Each row is followed by its class.
[-540  505  339   59  125   -3 -304  351  191 -185 -386 -199  148   97
   95   13  461  239  429 -310  244   32 -292   19 -484  -20  -63  334
 -294  204  403 -165 -175 -274] : L
[  78  117  250   29   30 -220 -256   41 -158  -62 -169   28 -393 -500
  536  316   52   -4  424  207 -386  -67  178   45   -6  262  390 -251
  -17 -511   89  -76 -215  -90] : E
[-349  488   73   98  -90   11  112  330   53  -11  330  122    4  566
 -298 -184  279  510  171 -312  401  -33 -287  711 -250 -191 -583  438
  237  283  226 -220   -8 -188] : W
[-168  564  124  -32  109  -66 -306  227  146 -180 -134  -60 -130    9
  287   67 -314  318  149  -16 -129 -203  119   25 -157 -299 -283  410
  242  -52   39   44 -370 -525] : F
[ 316 -299  115   63   -4   27 -158 -152 -188   62  313  236 -466 -179
  263  177  -42  -25  -34 -103 -170  101  422  823  322   35  156  101
 -334  131  -65 -608 -274 -381] : L
[ -38   36  -63  147   73  -75  254  -75    4   67  234   23  125 -228
  -71 -111 -171  -35  -97 -281   -6    8   12 -192  171   99 -110   34
   81   18 -199  114  125   41] : G
[ 482  -34 -257 -215 -202  188  -59  -57  247 -122   -5   81  278  174
 -152  244 -125   -2   68  392   18   45 -129 -102 -117 -179    2   -2
   72 -403 -240   42  340  168] : S
[-228 -252 -414  -65   69 -311  304  562  219 -365  120  167  325 -132
 -103  276  120  171  195 -218  247   75 -164  -49  -31 -150 -322  556
 -167  207  308 -157 -169  117] : L
[ -60   43    9  178   73  -11  221  -42   39   -6  255  -43  153 -147
 -191 -115 -129  -10 -121 -266   38   21  -14 -158  169   59  -87  -35
   72   16 -208   89   48  108] : E
[-141 -745  404  282 -294  -40 -139  -80  161  113  496  -76  483  146
 -282 -492 -356  490 -156 -558  501  210  337  559   43 -350 -155  -13
 -297  415   29  120   68  134] : S
[ 285  -70  -65   19 -248  -43  -26  -93  -11   -4   86  200  -98  238
   29  -66 -322  128  -42  168 -226    2  166   -6  -96 -378  242   96
  -76   29 -142   26 -253   35] : N
[ 166  297 -193 -567  226  397 -117  -65 -309  136   79  -69  276  163
   -6  348  -22  153 -197  176  221 -184 -364 -428  273 -308 -107  688
  281  192 -283  214  428 -329] : D
[ 310  -88   40   58 -236   47  -39 -246  -98  128    0  234 -159  184
  105  -51 -247   38  -64  143 -280   47  117   30  -41 -280  314  118
  -79   49 -168   66 -143   13] : E
[-344  397 -209  -17 -143 -255  459 -288   44   90  211  416 -403  -47
  372  -53 -245   87  -88  239 -449 -205   44  238    2   73  -12  291
  410  146   46  269 -199 -159] : G
[ -58   46   35  154   80   10   94   -3   21   46  247  -82  204 -202
 -140  -83  -72  -47 -111 -265   90   19   13 -131  149   52 -182  -36
   23  -21 -237  113   98   60] : W
[ -67   23  -45  160  117  -68  139  -23   35  -14  273  -69  152 -226
 -134  -32 -200  -63 -117 -289   24   10   30 -171  169   95 -108  -87
   59   11 -226  120  105   97] : N
[ 194  371  351 -278  555  354 -726  281 -429  -36  -45 -262  379  366
  185 -395 -476   72 -209  -96  228  -69  329 -295   72 -658 -238  161
  122  286   91 -331 -533 -227] : D
[-348 -287 -375 -386  -95  -12  466  -38  217 -127 -215  110  102   -2
 -124  426  299 -163 -184  237  177   71 -362 -223  101   78 -245  210
  212  -68  234  368  591  245] : R
[ -87  104   66  212  111   -2   93  -46   35  -55  268  -91  119 -187
 -145  -91  -93  -62 -124 -346   99   12    6 -148  177   92 -140  -30
    0   -6 -229  106   66   52] : C
[ -22   71  305 -309  250   26  -45 -328  -70  226 -183   90  -59 -132
  250   -2 -590   99  -12 -200   15  -88  267 -207  -81  150   12  287
  -92 -200   -5  480  457 -106] : Z
[ 325  -77    7   24 -222   48  -73 -196  -87   -6  -22  182 -102  282
    7  -99 -265  131  -19  177 -325   86  181   62 -109 -368  270   64
 -172  -29 -163  -61 -153   67] : F
[  93 -122  175 -417  -25  219  -16 -275 -362 -181   -9    6 -204   78
 -275  819   16 -138 -412 -105  134   82   33    3  343   -5   63  329
 -237 -164 -348  155  453 -322] : G
[ 218   52   88  -95 -166    1 -146 -133  343 -191 -121   70  -55  -20
  407  104 -774  211  -40  104 -220  -30 -109  -95 -158 -261  355 -162
  164 -288  179 -134 -338  538] : R
[ 230 -140   47   74 -248  -68  -53 -100   75   28 -137  164 -119  162
  119  -84 -138   37  -12   98 -304   55  194    7 -164 -343  184   36
 -189  -13  -80  -40 -247   46] : W
[-183  269  -88  544   82  157 -293  278  181 -269   75 -247   51   41
 -391   10  171   63  127  -81  -13  230 -234   92 -129  379   -8  286
 -120  130  393 -364 -478   44] : C
[-565  343   50  203  436  -78 -104  199   -2 -122  -35 -190  237 -343
   94 -406 -108   54  367 -282   36  101   82 -540 -199  363  190  -14
 -172   11  475  -84  -32   98] : L
[ -69   32  -18  206   80  -79  199   11   23  -27  319  -65   94 -184
 -137 -115 -132  -14 -143 -314  108   38   45  -74  165   71 -128 -118
   14   41 -185   67   55  110] : C
[-332  -74 -153  369  145 -198   15   80  542 -305  155 -357  315 -295
 -552 -397  -57  403  380 -467 -247  201   95 -530 -137  292 -363  351
  376  -53  253  129 -125  326] : S
[ -96  -28    3  171   49  -81  245  -20   65   25  309  -64  167 -204
 -184 -153 -165  -47 -145 -358   90   44   72 -138  159  142 -123  -22
    7   76 -193  121   35  111] : D
[  71 -455  -13 -184  -65  108 -303  146 -170 -332   31    0  319 -173
 -141  698  140 -243 -141  194  464  108   13 -214  331  -75   90  402
 -308 -161  -95  104   12 -236] : R
[ 200 -139   38   73 -278  -61  -50 -151   21  -45  -37  181 -148  141
  105  -22 -252   47  -20  107 -248   32  159   37 -122 -286  226   16
 -209  -43 -125    3 -183   91] : Z
[ 265  -45   39   79 -236   18 -119 -127   -6   16   55  135  -66  258
   37  -26 -264  144  -42   58 -167   18  134   27 -123 -338  175   95
 -162   -5 -189   13 -218   72] : D
[  61  193   93 -128  564  -60   -7  363 -537   35 -268 -172  239 -115
  205   -3 -117  -32  -48   59  -29   70   84 -237   16 -147 -231 -225
 -183  140   85 -343 -127   38] : Z
[-257 -205  -19   -1 -156  -61  215   23   52 -283 -411 -116  -91  178
 -346  317  181 -319 -335  142  -30  342 -127 -194  -67  105 -120   59
  -57  230  262    8  -72  185] : C
[   3  -38    1  135   75   10  140  -72    3   -2  321  -27  125 -206
 -149  -58  -71  -79 -192 -237   97   13   31  -67  279  112  -49  -36
   29   -5 -219   79   72   47] : R
[-899   20  139  287   69 -431  410  212  220 -218 -131  -11 -268 -432
   -5 -239  281   88  430 -608  -33  353  185  -15 -452  259 -324   69
 -413  212  242  -37   41   32] : S
[ -64   51   32  129   56    7   88   31   54   26  251  -67  206 -170
 -158 -141 -105  -28  -88 -301  117    1   16 -136  140   27 -152    0
   68  -42 -170  117   74   52] : W
[-643  196   24  263   85 -110   -8  175  -11 -393   63  -74  181  128
 -458 -243  289  101  276  -67   62  203   52 -186 -293  274  -31  425
 -231  242  334   63 -177  -26] : C
[ 163   27   79 -206  -21  344   71 -521  -58   95  180   83   83 -377
   54  366 -175 -236 -196  298   46   74  -11 -192  411  162 -190   51
  213 -497 -547  441  641 -101] : R
[-409   86   70  297  255 -171 -184  348  132 -360 -107 -244  -62 -101
 -243  123  267  -25  211 -528  -30  269   -6 -415 -201  392  169  114
 -387   52  457 -184  -85  229] : N
[  77  187 -107 -375  278  350 -219   46   15 -140 -256 -152  136  132
 -100  393  187 -173 -176  253   34   69  -69 -166  176  -11 -248  261
  193 -167  218  -80  112 -201] : L
[-436 -266  184  -49 -296 -269   90  159  -52 -192 -207    7 -143  410
 -181 -372  206  222  251   67   11   70   69  175 -435  -18  230 -445
 -178  -92  587   88   36  553] : Z
[-213 -419  688  -11 -151   43 -462  490  637 -417 -421 -271  496  565
 -342 -224  400   76  -12 -507  497  194  131  262 -356 -242  -87 -209
 -738  -46  586   63  180  228] : R
[ 248   -7   11 -119  295  -82 -141  116 -499  219  184   70  184 -253
  355  168 -125  -39  -18 -146  185  -37  214  -38  125 -214  -11 -114
 -181   59 -356   23  141 -136] : G
[ 364   34  -24   66 -225   78    4 -165   30   10   10  191 -115  291
  -28  -87 -294  108  -78  168 -355   62   90    8 -102 -342  192  112
   -5   10 -173  -12 -217   88] : E
[ 281 -136  -38  -11 -237  -16  -55 -222   39   57   27  191 -186  106
  156   21 -330   49  -77  190 -304   24  188   13  -65 -289  231   22
  -72  -14 -189  106 -123   64] : N
[-122   76  -74  187   80  -60  171  -23   -6    3  280  -40  122 -168
 -135 -135 -114  -11  -83 -259   62  -34  -20 -137  125   64 -117  -56
   37    7 -198   76   71   55] : S
[ -11 -331   62 -168 -121   -4  207 -190   60  -18   37  258   71 -217
 -128  442  -56  -95  -29 -219  128  153   31  -72  242  198  -25  558
 -154 -343  -12  490  517  -71] : F
[-633  279   94  237  449 -165  -81   10  191 -170 -380 -268  -35 -477
  161 -118  281  -62  413 -328 -283  120  -48 -476 -256  499  -67  116
 -128   67  335 -169    8   26] : S
[ 350  502   59 -496  549  114 -142   65 -826  181  -28   -7   10   23
  413   62 -288   10 -116  357 -140 -278  189 -163  193 -434 -294 -299
  181 -147 -495  -26  316 -305] : S
[ -72   27  -21  170  104  -36  245    9   52   21  292  -23  152 -242
 -158 -126  -63  -95  -91 -339   88    5   -9 -179  192  132  -72  -53
   44    0 -213  144   84  114] : E
[ 394 -146  -48   45 -273   28  -56 -204    0   61   57  221 -127  190
  128 -143 -363   59 -112  220 -344   47  265   91   18 -396  252    9
  -71  -31 -183  -21 -198    2] : F
[-104   32  -55  175  104   -8  182  -91   38   12  328  -72  181 -277
 -151 -108 -133   -4 -101 -264   20   33   58 -177  238  144  -57  -41
   40  -26 -151  108   80   46] : L
[ 291  -27  -35   52 -257    8  -64 -233   22    3  -57  152 -186  167
  122  -24 -226   33  -52  245 -340   45  125   -9 -127 -315  235   11
 -100   -7 -194  -93 -243   11] : S
[ 321 -151   63   62 -229  -31  -62 -184   19   60  -37  209  -84  145
  153 -181 -403  142   -8  156 -329   66  265   14  -99 -340  233  107
 -180   -8 -126   35 -206   37] : F
[-498  510  -52  350  279 -154  134  265   60 -432 -286 -101  -71 -146
 -185  -38   48   48  388  -82 -276  195   48 -457 -317  180 -146  215
  -82 -165  279 -313 -424  -87] : E
[ -83   94  -33  179  119  -12  119  -48   28   22  308  -74  115 -181
 -132 -137 -108   -8  -97 -361   52    1  -17 -122  141   73 -150  -39
   62   32 -213   61  127   74] : S
[-285  253 -197 -218  103  -69  462  -71 -222    0 -174   -9  188 -283
  -49  406   67 -167  -80  512  154   23 -217 -210   30  185 -357  305
  161  170 -281   86  126 -449] : S
[-439 -140 -138   15 -119 -338  295 -239  249   27 -610  309  -69 -456
  689   88 -246  163  529  416 -489    2 -185 -175 -494  -69 -212  228
   -2  -85  118  156   63  251] : W
[ 223 -258 -109 -315  -29  218  -45 -241  -99 -236 -490  -54   20   94
 -427  178   30 -563 -339  726 -421  282  304 -371    0  266  484  299
 -279  116   56  107 -243 -204] : R
[-389   25  -40  124  287  -93  154  249 -117 -243 -126 -241  113  -80
 -322  -28  277   19  155 -154   52  304   -1 -161 -191  308   18 -148
 -373  173  333 -407  -54  210] : L
[ 213  313    5  201   21   42 -551  226  184  -68  413 -121 -548  498
 -204 -570 -376  240   25 -360  -53   18  519  195 -281  173  533 -248
   45  -35  520 -301 -469  168] : L
[ -53   63  135 -134  286 -170 -453  340 -214  -52  250 -237  204  271
 -114   45 -230  167 -283 -615  431   -1  499 -148  -28 -250  320   27
 -141  339  187   24  -35 -244] : W
[ -58   53   41  153   90    1  124  -17  -19  -36  309  -58  195 -214
 -153  -77 -145  -73 -127 -307  146    6   10 -129  210   77 -119    2
  -32    8 -239   37   36   38] : Z
[ -65  -34   20  181   77  -46  174   -2   78   11  273  -21  228 -305
  -76 -144 -212  -52  -79 -347   86   51   25 -150  214   91 -134   30
  -14   12 -203  126  134   66] : F
[ -11 -145   14 -355   94  187  434 -400  355   69 -131  100  175 -439
   23 -104 -308 -215  -11 -204 -178  212   47 -341   23   66 -306   42
   80 -331 -268  356  730  352] : W
[ 384  101  -55 -207  284  -95   -4   55 -499  291  -24  140 -137 -192
  518  257 -335   38 -104   88 -170    3  239   54   56 -225   45  -85
 -148   99 -248 -115   53 -181] : G
[ -63   46  -20  120   70  -52  125    8   11   -3  312  -45  142 -166
 -142  -55 -212  -49 -125 -310  120  -25   13 -184  178   62  -43  -48
   52    8 -216  161  150   43] : N
[-493  -23  -81   34   86  -49  315   75  153   88  -39  130   26 -231
  353 -294  276   19  257 -271  205   53 -292   -9 -145  -72 -166   13
 -267  262  144 -240  312  134] : S
[-223   76  196    8  153 -145 -122 -225  -12 -158 -175  -54 -172 -109
  221  -38   29  454  439  150 -558  140  290  -66 -252  -87  -29   91
  -98  -60   73 -183  -90   35] : N
[ 167  336  136 -276  565  -53 -148  238 -540    2 -267  -89  -14 -116
  357  154 -262 -109   -1   17 -110  -50  250 -368   -9 -251 -161 -311
 -151 -132 -218 -140  152 -134] : N
[-146  114   49  -20  578 -166   20  324 -267   47 -206  -65   55 -342
  454 -126 -248  -59   30 -219  -58   59  298 -189  -32  -51 -191 -293
 -258   27  211 -262  -89   37] : G
[ -79   72  -22  172  128   17  210  -40   33   -3  270  -47  130 -181
 -169  -87  -63  -91 -141 -321   62  -13  -45 -178  214   94 -111  -54
   65    3 -244   91  100   99] : E
[-305 -116 -175  144 -119  -57  413  176   91 -445   64 -366   -1  222
 -866 -424  202   18  -83  117   21  359   52  -44 -132   78 -315 -282
  147  425   79 -620 -430  223] : L
[-736  -65   91  349   73 -283   43  155  234 -385 -396  -90 -111 -453
 -207   64  366 -165  397  -26 -372  239  114 -174 -290  762   50  385
 -426  -78  548  319 -224  -32] : C
